Below is a small trained network, with its code and all its weights. Each question gives an input and a class and asks what happens when units are switched off, that is, made to give their printed mean instead of their output.

import numpy as np


def w(rows, s, z=0):
    codes = np.array(rows[::2]) - 128.0
    scale = np.full(codes.shape[1], s)
    scale[-1] = z or s
    return codes * scale


def norm(h):
    return h / np.sqrt((h * h).mean(-1, keepdims=True) + 1e-5)


def f(y):
    return y / 2 * (1 + np.tanh(0.7978845608 * (y + 0.044715 * y**3)))


def log_softmax(a):
    a = a - a.max(-1, keepdims=True)
    return a - np.log(np.exp(a).sum(-1, keepdims=True))


def net(x, mask):
    res = np.array(x, float).reshape(1, 4) / 4 @ E
    u = 0
    for l in range(3):
        y = f(norm(res) @ A[l][:, :-1].T + A[l][:, -1])
        res = res + np.where(mask[u : u + 6], y, B[l][:, -1]) @ B[l][:, :-1]
        u += 6
    return log_softmax(norm(res)[-1] @ U[:, :-1].T + U[:, -1])


A, B = {}, {}
E = w([
[125,128,127,130,126,129],'x0',
[161,147,157,105,137,140],'x1',
[136,155,128,80,47,9],'x2',
[73,179,5,33,138,180],'x3',
],0.011)
A[0] = w([
[86,143,102,165,117,110,122],'L0N0',
[60,187,43,2,147,160,196],'L0N1',
[142,165,115,81,74,21,165],'L0N2',
[192,169,149,148,143,145,131],'L0N3',
[134,159,99,88,88,116,3],'L0N4',
[95,107,88,124,143,168,140],'L0N5',
],0.012,0.0061)
B[0] = w([
[176,65,114,86,208,174,133],'L0N0',
[238,195,52,240,68,133,248],'L0N1',
[84,253,105,47,120,4,212],'L0N2',
[137,70,83,153,192,129,146],'L0N3',
[121,168,50,79,142,71,138],'L0N4',
[153,116,227,110,105,153,157],'L0N5',
],0.0063,0.015)
A[1] = w([
[60,159,97,138,115,215,63],'L1N0',
[188,161,168,148,126,73,138],'L1N1',
[1,99,189,7,186,33,199],'L1N2',
[135,60,173,127,200,159,156],'L1N3',
[162,169,99,66,77,141,254],'L1N4',
[176,189,117,108,60,29,97],'L1N5',
],0.01,0.00085)
B[1] = w([
[236,223,199,130,83,56,145],'L1N0',
[80,118,94,79,124,203,185],'L1N1',
[132,117,239,209,102,244,169],'L1N2',
[128,9,105,126,182,66,172],'L1N3',
[164,23,115,135,154,75,182],'L1N4',
[17,110,139,124,156,83,248],'L1N5',
],0.011)
A[2] = w([
[25,122,194,82,147,131,79],'L2N0',
[211,162,102,170,129,248,3],'L2N1',
[109,157,76,64,121,112,108],'L2N2',
[110,160,70,66,138,99,106],'L2N3',
[138,97,86,199,101,164,158],'L2N4',
[110,159,243,102,136,108,123],'L2N5',
],0.013,0.0051)
B[2] = w([
[116,149,156,185,63,209,253],'L2N0',
[224,176,201,176,7,169,249],'L2N1',
[134,100,81,124,223,87,196],'L2N2',
[141,92,83,136,230,70,208],'L2N3',
[146,139,199,76,183,199,229],'L2N4',
[16,129,91,225,64,170,226],'L2N5',
],0.012,0.0057)
U = w([
[147,10,175,131,221,152,190],'0',
[122,130,125,25,132,138,27],'1',
[252,190,138,160,101,155,194],'2',
[130,116,119,58,115,123,2],'3',
[129,124,109,87,135,131,15],'4',
[20,126,138,183,67,142,201],'5',
[127,114,107,66,117,147,20],'6',
[123,196,16,118,157,9,156],'7',
],0.02,0.0072)

Each question gives the input, the list of numbers given to net, and the class t.
The units are the neurons (one row each of A and B). Each row of codes is followed by its name. A weight is (code - 128) times the scale printed after its matrix; where a second scale follows, it is the last column's (A, B and U).
mask holds one flag per neuron, layer by layer. A switched-off neuron (its flag False) gives its mean, the last column of its row in B, instead of its output. The means were averaged over made-up inputs and are rounded, as every weight is.
A unit's drop is (log p(t) with every unit on - log p(t) with that unit switched off) / (log p(t) with every unit on - log p(t) with every unit switched off).
The circuit of an input: a set's keep is (log p(t) with only the set's units on - log p(t) with every unit switched off) / (log p(t) with every unit on - log p(t) with every unit switched off). Starting from the 12 units with the biggest drops (on a tie, the unit counted first), units are removed one at a time, each time the one whose removal leaves the highest keep (on an exact tie, the one counted first), for as long as the keep stays at least 0.8.
circuit, biggest first: the units of the circuit, biggest drop first
k most important neurons: the k neurons with the biggest drops, biggest first
top k neurons in layer l: the k neurons of layer l with the biggest drops, biggest first
drop when u is switched off: that unit's drop, to one decimal
input [-1,-1,0,-8], class 0: circuit, biggest first => [L0N2, L0N1]
input [8,3,-2,-7], class 0: circuit, biggest first => [L0N1]
input [-4,2,0,-4], class 0: circuit, biggest first => [L0N2, L0N1]
input [6,-7,-7,-2], class 0: circuit, biggest first => [L0N1, L1N3]
input [-6,4,0,-8], class 0: top 2 neurons in layer 0 => [L0N2, L0N3]
input [-2,6,-3,-7], class 0: 2 most important neurons => [L0N1, L0N2]
input [8,-5,-7,0], class 0: 3 most important neurons => [L0N1, L1N3, L0N2]
input [-7,4,8,-1], class 5: 2 most important neurons => [L0N1, L1N2]
input [7,7,7,0], class 5: top 2 neurons in layer 2 => [L2N0, L2N5]
input [1,4,7,-6], class 5: drop when L0N1 is switched off => 0.2
input [-8,5,3,-2], class 5: drop when L0N1 is switched off => 2.3
input [-8,4,6,-5], class 5: drop when L0N1 is switched off => 0.4
